Below are the code and all the weights of a small trained network. Each question names an input and a target symbol and asks about switching units off, where a switched-off unit gives its printed mean instead of its output.

import numpy as np


def w(rows, s, z=0):
    codes = np.array(rows[::2]) - 128.0
    scale = np.full(codes.shape[1], s)
    scale[-1] = z or s
    return codes * scale


def f(y):
    return y / 2 * (1 + np.tanh(0.7978845608 * (y + 0.044715 * y**3)))


def softmax(a):
    e = np.exp(a - a.max(-1, keepdims=True))
    return e / e.sum(-1, keepdims=True)


def log_softmax(a):
    a = a - a.max(-1, keepdims=True)
    return a - np.log(np.exp(a).sum(-1, keepdims=True))


def net(x, mask):
    ids = ['βγζθλτφ'.index(c) for c in x.split()]
    T = len(ids)
    res = E[ids] + P[:T]
    u = 0
    for l in range(2):
        q, k, v = (res @ M[l].T for M in (Q, K, V))
        z = softmax(np.where(np.tri(T) > 0, q @ k.T / 4**0.5, -1e9)) @ v
        res = res + np.where(mask[u], z, O[l][:, -1]) @ O[l][:, :-1]
        u += 1
        y = f(res @ A[l][:, :-1].T + A[l][:, -1])
        res = res + np.where(mask[u : u + 16], y, B[l][:, -1]) @ B[l][:, :-1]
        u += 16
    return log_softmax(res[-1] @ U[:, :-1].T + U[:, -1])


Q, K, V, O, A, B = {}, {}, {}, {}, {}, {}
E = w([
[34,155,132,61,158],'β',
[118,175,197,42,160],'γ',
[135,163,128,166,74],'ζ',
[148,61,114,105,49],'θ',
[133,167,54,47,59],'λ',
[114,105,254,84,104],'τ',
[147,77,138,125,150],'φ',
],0.023)
P = w([
[73,75,156,190,77],'0',
[162,17,77,14,110],'1',
[149,169,160,150,119],'2',
[152,12,79,98,126],'3',
[189,199,153,140,129],'4',
[122,56,47,163,168],'5',
[243,196,155,126,122],'6',
[129,69,40,145,168],'7',
],0.011)
Q[0] = w([
[166,93,89,192,163],'L0H0',
[114,31,90,59,162],'L0H0',
[18,73,83,173,171],'L0H0',
[207,88,122,255,136],'L0H0',
],0.0067)
K[0] = w([
[92,138,181,176,146],'L0H0',
[205,182,140,55,206],'L0H0',
[201,150,180,100,1],'L0H0',
[64,159,147,72,65],'L0H0',
],0.0087)
V[0] = w([
[24,119,149,204,85],'L0H0',
[200,128,198,83,176],'L0H0',
[156,179,130,1,196],'L0H0',
[21,55,123,53,152],'L0H0',
],0.0059)
O[0] = w([
[60,108,171,77,99,132],'L0H0',
[195,80,177,177,164,136],'L0H0',
[2,158,134,71,113,173],'L0H0',
[218,126,103,85,127,254],'L0H0',
],0.0077,0.0087)
A[0] = w([
[141,84,109,82,148,126],'L0N0',
[125,88,4,104,142,125],'L0N1',
[113,142,121,98,105,129],'L0N2',
[105,167,158,193,133,141],'L0N3',
[98,161,93,98,118,73],'L0N4',
[218,139,139,131,117,59],'L0N5',
[168,225,126,135,112,15],'L0N6',
[185,145,69,120,170,91],'L0N7',
[119,145,172,151,41,103],'L0N8',
[94,171,169,134,183,4],'L0N9',
[132,58,195,144,143,137],'L0N10',
[71,163,92,247,184,45],'L0N11',
[121,71,47,172,94,108],'L0N12',
[76,91,138,166,86,81],'L0N13',
[71,140,132,175,152,185],'L0N14',
[161,169,134,98,110,90],'L0N15',
],0.013,0.0032)
B[0] = w([
[100,134,165,109,160,235],'L0N0',
[165,78,110,128,153,254],'L0N1',
[121,169,108,152,106,192],'L0N2',
[56,67,151,82,153,122],'L0N3',
[108,169,121,137,129,196],'L0N4',
[124,87,156,166,136,176],'L0N5',
[108,55,139,191,149,156],'L0N6',
[106,164,254,115,145,147],'L0N7',
[101,136,145,205,148,171],'L0N8',
[105,62,105,103,77,156],'L0N9',
[116,120,116,71,167,185],'L0N10',
[165,15,98,162,101,137],'L0N11',
[84,165,101,79,105,182],'L0N12',
[80,125,155,129,183,139],'L0N13',
[169,178,182,83,115,145],'L0N14',
[67,125,181,142,78,177],'L0N15',
],0.0096,0.0089)
Q[1] = w([
[158,120,151,110,48],'L1H0',
[92,65,54,128,160],'L1H0',
[9,49,172,171,115],'L1H0',
[1,80,203,239,130],'L1H0',
],0.0073)
K[1] = w([
[10,175,155,187,173],'L1H0',
[239,180,251,169,1],'L1H0',
[233,223,109,166,87],'L1H0',
[244,16,48,226,154],'L1H0',
],0.0048)
V[1] = w([
[1,100,168,15,26],'L1H0',
[157,154,119,136,26],'L1H0',
[165,245,181,144,129],'L1H0',
[137,81,174,103,36],'L1H0',
],0.007)
O[1] = w([
[222,140,114,155,122,254],'L1H0',
[73,40,138,121,56,109],'L1H0',
[63,96,255,62,183,103],'L1H0',
[171,93,232,70,25,156],'L1H0',
],0.0056,0.02)
A[1] = w([
[160,80,196,126,123,183],'L1N0',
[91,190,130,169,51,161],'L1N1',
[122,20,83,135,118,131],'L1N2',
[111,114,128,124,121,171],'L1N3',
[101,107,136,74,227,58],'L1N4',
[79,94,75,92,104,200],'L1N5',
[88,60,137,179,77,81],'L1N6',
[81,124,11,82,150,129],'L1N7',
[124,231,133,97,125,167],'L1N8',
[82,154,134,230,134,150],'L1N9',
[172,204,74,126,70,110],'L1N10',
[212,48,119,158,71,61],'L1N11',
[174,166,142,146,234,176],'L1N12',
[166,88,165,87,165,190],'L1N13',
[145,73,139,137,139,115],'L1N14',
[201,121,103,241,132,254],'L1N15',
],0.012,0.0046)
B[1] = w([
[58,108,64,105,125,226],'L1N0',
[87,217,104,165,181,184],'L1N1',
[124,232,171,161,83,202],'L1N2',
[164,140,141,138,177,137],'L1N3',
[102,97,232,235,134,198],'L1N4',
[195,113,145,174,150,184],'L1N5',
[104,123,116,40,101,157],'L1N6',
[212,66,97,147,181,198],'L1N7',
[137,171,224,104,53,198],'L1N8',
[88,191,59,59,122,143],'L1N9',
[29,56,164,148,89,196],'L1N10',
[95,77,127,242,156,232],'L1N11',
[158,149,102,177,181,184],'L1N12',
[54,213,42,88,98,249],'L1N13',
[127,178,97,234,142,168],'L1N14',
[179,68,192,3,191,189],'L1N15',
],0.0062,0.012)
U = w([
[213,158,150,74,177,253],'β',
[188,254,212,137,47,161],'γ',
[142,71,240,147,89,102],'ζ',
[164,192,61,130,48,119],'θ',
[189,131,110,19,44,45],'λ',
[71,142,92,52,117,114],'τ',
[122,193,177,193,156,6],'φ',
],0.0074,0.0041)

Each question gives the input, a string of symbols that net reads in full, and the target symbol t.
The units are the heads (4 rows each of Q, K, V and O) and the neurons (one row each of A and B). Each row of codes is followed by its name. A weight is (code - 128) times the scale printed after its matrix; where a second scale follows, it is the last column's (O, A, B and U).
mask holds one flag per unit, layer by layer, with each layer's heads first. A switched-off unit (its flag False) gives its mean, the last column of its rows in O or B, instead of its output. The means were averaged over made-up inputs and are rounded, as every weight is.
A unit's drop is (log p(t) with every unit on - log p(t) with that unit switched off) / (log p(t) with every unit on - log p(t) with every unit switched off).
The circuit of an input: a set's keep is (log p(t) with only the set's units on - log p(t) with every unit switched off) / (log p(t) with every unit on - log p(t) with every unit switched off). Starting from the 12 units with the biggest drops (on a tie, the unit counted first), units are removed one at a time, each time the one whose removal leaves the highest keep (on an exact tie, the one counted first), for as long as the keep stays at least 0.8.
units of the circuit, in order: the units of the circuit, biggest drop first
most important unit: the unit with the biggest drop
top k neurons: the k neurons with the biggest drops, biggest first
k most important neurons of layer l: the k neurons of layer l with the biggest drops, biggest first
input ζ β β, target γ: units of the circuit, in order => [L1N8, L0N1]
input τ τ θ β β β, target β: most important unit => L0N15
input γ β φ ζ, target ζ: top 2 neurons => [L1N10, L1N13]
input β β ζ ζ β γ, target γ: units of the circuit, in order => [L0N1, L1N8]
input τ φ β ζ, target ζ: units of the circuit, in order => [L1N13, L1N11]
input β β ζ γ ζ θ γ β, target ζ: units of the circuit, in order => [L1H0, L1N4]
input θ φ β β γ β γ λ, target λ: 4 most important neurons of layer 0 => [L0N1, L0N15, L0N12, L0N7]
input β β φ β β β ζ, target τ: top 3 neurons => [L0N6, L1N9, L1N6]
input β ζ β θ, target θ: top 2 neurons => [L0N1, L1N2]
input β τ φ θ λ, target ζ: units of the circuit, in order => [L1N13, L1N10]
input β β τ θ γ, target ζ: top 2 neurons => [L0N6, L0N15]
input τ τ β θ, target θ: 3 most important neurons of layer 1 => [L1N13, L1N2, L1N15]
input φ γ τ φ τ, target β: top 2 neurons => [L1N15, L0N10]
input τ β β ζ γ, target τ: top neuron => [L0N6]
input β β φ, target β: 2 most important neurons of layer 1 => [L1N15, L1N12]
input τ θ β θ, target β: top 4 neurons => [L0N12, L1N7, L0N10, L1N5]
input τ β ζ θ θ θ β γ, target γ: top 2 neurons => [L0N1, L1N8]
input β γ β θ β θ τ, target ζ: top 2 neurons => [L0N12, L0N8]
input β θ θ θ β β β θ, target β: top 3 neurons => [L0N12, L1N7, L1N5]
input τ γ θ τ γ θ τ, target ζ: 2 most important neurons of layer 1 => [L1N11, L1N15]
input θ β β τ, target τ: most important unit => L1N13
input φ β β β θ β, target θ: top 2 neurons => [L0N11, L1N15]
input θ β β β φ φ, target φ: top 2 neurons => [L1N4, L0N1]
input β γ β ζ τ β θ β, target θ: 4 most important neurons of layer 0 => [L0N11, L0N10, L0N15, L0N9]
input β β β β, target β: top 2 neurons => [L1N7, L0N1]
